Below is a small trained network, with its code and all its weights. Each question gives an input and a target symbol and asks what happens when units are switched off, that is, made to give their printed mean instead of their output.

import numpy as np


def w(rows, s, z=0):
    codes = np.array(rows[::2]) - 128.0
    scale = np.full(codes.shape[1], s)
    scale[-1] = z or s
    return codes * scale


def norm(h):
    return h / np.sqrt((h * h).mean(-1, keepdims=True) + 1e-5)


def f(y):
    return y / 2 * (1 + np.tanh(0.7978845608 * (y + 0.044715 * y**3)))


def softmax(a):
    e = np.exp(a - a.max(-1, keepdims=True))
    return e / e.sum(-1, keepdims=True)


def log_softmax(a):
    a = a - a.max(-1, keepdims=True)
    return a - np.log(np.exp(a).sum(-1, keepdims=True))


def net(x, mask):
    ids = ['αγδζθμξφω'.index(c) for c in x.split()]
    T = len(ids)
    res = E[ids] + P[:T]
    u = 0
    for l in range(2):
        r = norm(res)
        for j in range(2):
            rows = slice(4 * j, 4 * j + 4)
            q, k, v = (r @ M[l][rows].T for M in (Q, K, V))
            z = softmax(np.where(np.tri(T) > 0, q @ k.T / 4**0.5, -1e9)) @ v
            o = O[l][rows]
            res = res + np.where(mask[u + j], z, o[:, -1]) @ o[:, :-1]
        u += 2
        y = f(norm(res) @ A[l][:, :-1].T + A[l][:, -1])
        res = res + np.where(mask[u : u + 4], y, B[l][:, -1]) @ B[l][:, :-1]
        u += 4
    return log_softmax(norm(res)[-1] @ U[:, :-1].T + U[:, -1])


Q, K, V, O, A, B = {}, {}, {}, {}, {}, {}
E = w([
[209,132,156,143,163,96,149],'α',
[131,151,101,121,75,139,143],'γ',
[115,88,173,48,120,41,167],'δ',
[124,181,187,159,192,103,249],'ζ',
[133,104,206,157,90,168,119],'θ',
[182,140,122,23,222,175,143],'μ',
[129,196,204,140,121,154,81],'ξ',
[169,195,192,115,41,164,129],'φ',
[120,178,167,161,139,206,139],'ω',
],0.011)
P = w([
[96,96,3,176,120,89,71],'0',
[129,163,195,126,41,176,105],'1',
[131,159,193,125,44,163,117],'2',
[139,154,194,109,48,163,123],'3',
[141,153,193,115,57,151,140],'4',
[151,143,177,114,68,152,154],'5',
[147,144,184,112,86,143,147],'6',
[145,129,184,107,90,128,163],'7',
[146,127,168,98,103,120,173],'8',
[154,123,173,109,115,107,187],'9',
[151,109,156,98,108,106,193],'10',
],0.0053)
Q[0] = w([
[70,140,75,176,142,70,10],'0.h1',
[111,95,156,146,144,148,83],'0.h1',
[64,50,30,223,191,121,39],'0.h1',
[131,50,115,124,243,72,234],'0.h1',
[156,231,164,78,113,178,162],'0.h2',
[215,118,231,45,144,131,164],'0.h2',
[2,87,85,231,50,162,60],'0.h2',
[137,83,200,95,49,207,154],'0.h2',
],0.0064)
K[0] = w([
[81,172,183,125,65,233,90],'0.h1',
[123,165,171,104,129,147,50],'0.h1',
[121,104,176,178,45,222,48],'0.h1',
[43,125,57,253,117,84,85],'0.h1',
[142,141,80,214,96,116,75],'0.h2',
[119,82,6,144,140,26,81],'0.h2',
[142,118,225,122,24,135,219],'0.h2',
[54,118,75,217,183,103,204],'0.h2',
],0.0066)
V[0] = w([
[154,215,59,23,145,120,141],'0.h1',
[210,210,86,176,96,3,66],'0.h1',
[102,119,170,133,76,121,48],'0.h1',
[99,165,66,134,39,187,143],'0.h1',
[232,173,148,188,131,117,92],'0.h2',
[88,119,43,167,185,124,103],'0.h2',
[192,99,136,119,141,243,166],'0.h2',
[70,157,181,109,197,154,42],'0.h2',
],0.0055)
O[0] = w([
[145,124,96,120,54,246,180,252],'0.h1',
[134,204,95,138,44,112,94,149],'0.h1',
[68,142,107,99,150,100,109,23],'0.h1',
[70,105,43,196,156,147,130,9],'0.h1',
[160,109,145,50,66,108,81,230],'0.h2',
[57,65,97,254,50,159,107,119],'0.h2',
[156,89,108,120,200,94,22,185],'0.h2',
[115,51,158,100,115,63,176,101],'0.h2',
],0.0053,0.0028)
A[0] = w([
[135,113,163,147,63,171,176,7],'0.n1',
[62,128,3,61,87,111,140,254],'0.n2',
[90,159,37,110,44,176,94,66],'0.n3',
[93,191,171,136,140,213,117,10],'0.n4',
],0.0059,0.0047)
B[0] = w([
[119,182,89,73,177,97,144,234],'0.n1',
[52,131,255,143,147,171,137,254],'0.n2',
[125,72,140,199,133,182,122,158],'0.n3',
[103,99,111,80,78,79,168,172],'0.n4',
],0.0078,0.00096)
Q[1] = w([
[131,121,111,70,140,146,109],'1.h1',
[36,86,41,168,207,9,65],'1.h1',
[22,80,99,129,251,81,182],'1.h1',
[79,78,37,172,203,84,74],'1.h1',
[125,120,103,90,134,127,78],'1.h2',
[162,111,213,127,114,159,161],'1.h2',
[144,153,219,121,116,157,172],'1.h2',
[90,129,46,133,169,96,91],'1.h2',
],0.013)
K[1] = w([
[133,129,118,72,156,147,81],'1.h1',
[86,150,141,186,7,197,98],'1.h1',
[8,126,66,190,100,181,85],'1.h1',
[111,166,116,151,50,202,107],'1.h1',
[141,162,130,124,113,133,154],'1.h2',
[80,116,56,157,197,116,75],'1.h2',
[76,108,83,205,159,110,104],'1.h2',
[176,139,195,106,98,144,194],'1.h2',
],0.011)
V[1] = w([
[51,23,115,60,28,112,102],'1.h1',
[167,25,154,163,52,67,249],'1.h1',
[254,32,161,106,149,151,26],'1.h1',
[200,145,122,230,75,122,69],'1.h1',
[193,182,121,40,74,201,139],'1.h2',
[63,123,106,224,74,205,163],'1.h2',
[109,234,162,157,159,107,235],'1.h2',
[139,188,93,163,15,72,87],'1.h2',
],0.0075)
O[1] = w([
[47,71,109,56,66,102,86,31],'1.h1',
[52,99,225,215,80,26,101,208],'1.h1',
[191,2,155,145,103,173,50,255],'1.h1',
[183,161,78,196,70,103,56,124],'1.h1',
[95,93,164,169,60,211,200,15],'1.h2',
[152,41,19,111,161,124,161,235],'1.h2',
[235,55,181,185,86,62,126,65],'1.h2',
[149,142,97,75,46,117,162,94],'1.h2',
],0.0086,0.005)
A[1] = w([
[184,130,194,110,116,197,177,122],'1.n1',
[38,195,3,151,52,171,104,2],'1.n2',
[205,147,183,58,112,62,128,95],'1.n3',
[82,156,130,182,130,202,113,94],'1.n4',
],0.0062,0.004)
B[1] = w([
[118,128,162,141,197,120,156,251],'1.n1',
[134,140,251,99,162,122,101,127],'1.n2',
[122,122,153,112,96,161,173,240],'1.n3',
[148,127,160,182,155,101,176,135],'1.n4',
],0.012,0.0024)
U = w([
[117,187,114,126,27,197,114,156],'α',
[92,158,1,154,122,138,151,253],'γ',
[128,208,161,172,146,94,197,100],'δ',
[214,117,142,207,74,111,87,161],'ζ',
[141,206,159,74,157,121,50,111],'θ',
[40,115,149,224,144,205,99,211],'μ',
[57,86,169,82,68,75,138,74],'ξ',
[177,93,133,81,151,213,165,109],'φ',
[110,75,63,144,166,76,48,19],'ω',
],0.0083,0.0012)

Each question gives the input, a string of symbols that net reads in full, and the target symbol t.
The units are the heads (4 rows each of Q, K, V and O) and the neurons (one row each of A and B). Each row of codes is followed by its name. A weight is (code - 128) times the scale printed after its matrix; where a second scale follows, it is the last column's (O, A, B and U).
mask holds one flag per unit, layer by layer, with each layer's heads first. A switched-off unit (its flag False) gives its mean, the last column of its rows in O or B, instead of its output. The means were averaged over made-up inputs and are rounded, as every weight is.
A unit's drop is (log p(t) with every unit on - log p(t) with that unit switched off) / (log p(t) with every unit on - log p(t) with every unit switched off).
k most important neurons: the k neurons with the biggest drops, biggest first
k most important neurons of layer l: the k neurons of layer l with the biggest drops, biggest first
heads that matter: for each layer, one digit per head in row order, 1 if its drop is at least 0.15 and else 0, layers parted by /
drop of u: that unit's drop, to one decimal
input μ μ μ γ γ φ μ θ α, target μ: heads that matter => 00 / 01
input φ φ θ θ ζ γ ω μ ξ θ, target φ: most important neuron => (0.n3)
input α δ ξ μ ω, target α: heads that matter => 11 / 01
input φ ξ δ ζ γ γ ζ γ μ ζ φ, target φ: 2 most important neurons of layer 0 => (0.n3; 0.n1)
input α μ δ ξ θ μ ω θ ω ξ, target φ: heads that matter => 00 / 10
input ζ ω ζ μ δ γ μ γ ω, target ζ: heads that matter => 10 / 01
input θ μ ω ξ μ μ θ ζ θ, target θ: heads that matter => 10 / 01
input φ φ ξ ω ζ φ, target δ: heads that matter => 00 / 10
input γ ξ γ μ γ α φ ξ θ θ ξ, target γ: heads that matter => 01 / 01
input ω φ φ, target ω: heads that matter => 01 / 01
input ξ γ φ ζ μ α μ, target ξ: heads that matter => 01 / 10
input δ ζ γ, target δ: heads that matter => 00 / 10
input γ ω θ μ ξ γ γ ω, target γ: heads that matter => 01 / 01
input θ δ θ θ ω φ φ α γ δ μ, target θ: heads that matter => 10 / 01
input ξ φ μ θ ζ φ θ δ θ, target ξ: heads that matter => 00 / 10
input δ γ θ, target ξ: heads that matter => 00 / 11
input ξ θ δ γ θ γ θ ζ θ γ ξ, target δ: 2 most important neurons => (0.n2; 0.n4)
input θ φ ξ θ θ ξ ξ θ γ γ φ, target θ: most important neuron => (0.n4)
input μ γ μ θ θ ξ μ μ μ, target μ: drop of 1.n2 => 0.0
input ω φ θ μ γ ζ δ, target ω: drop of 1.h2 => 1.2
input γ γ ζ ω ξ, target δ: drop of 1.n2 => 0.1
input ω ξ ζ θ δ α μ δ ω μ, target ω: drop of 0.h1 => 0.3
input γ δ θ γ θ, target γ: most important neuron => (0.n2)
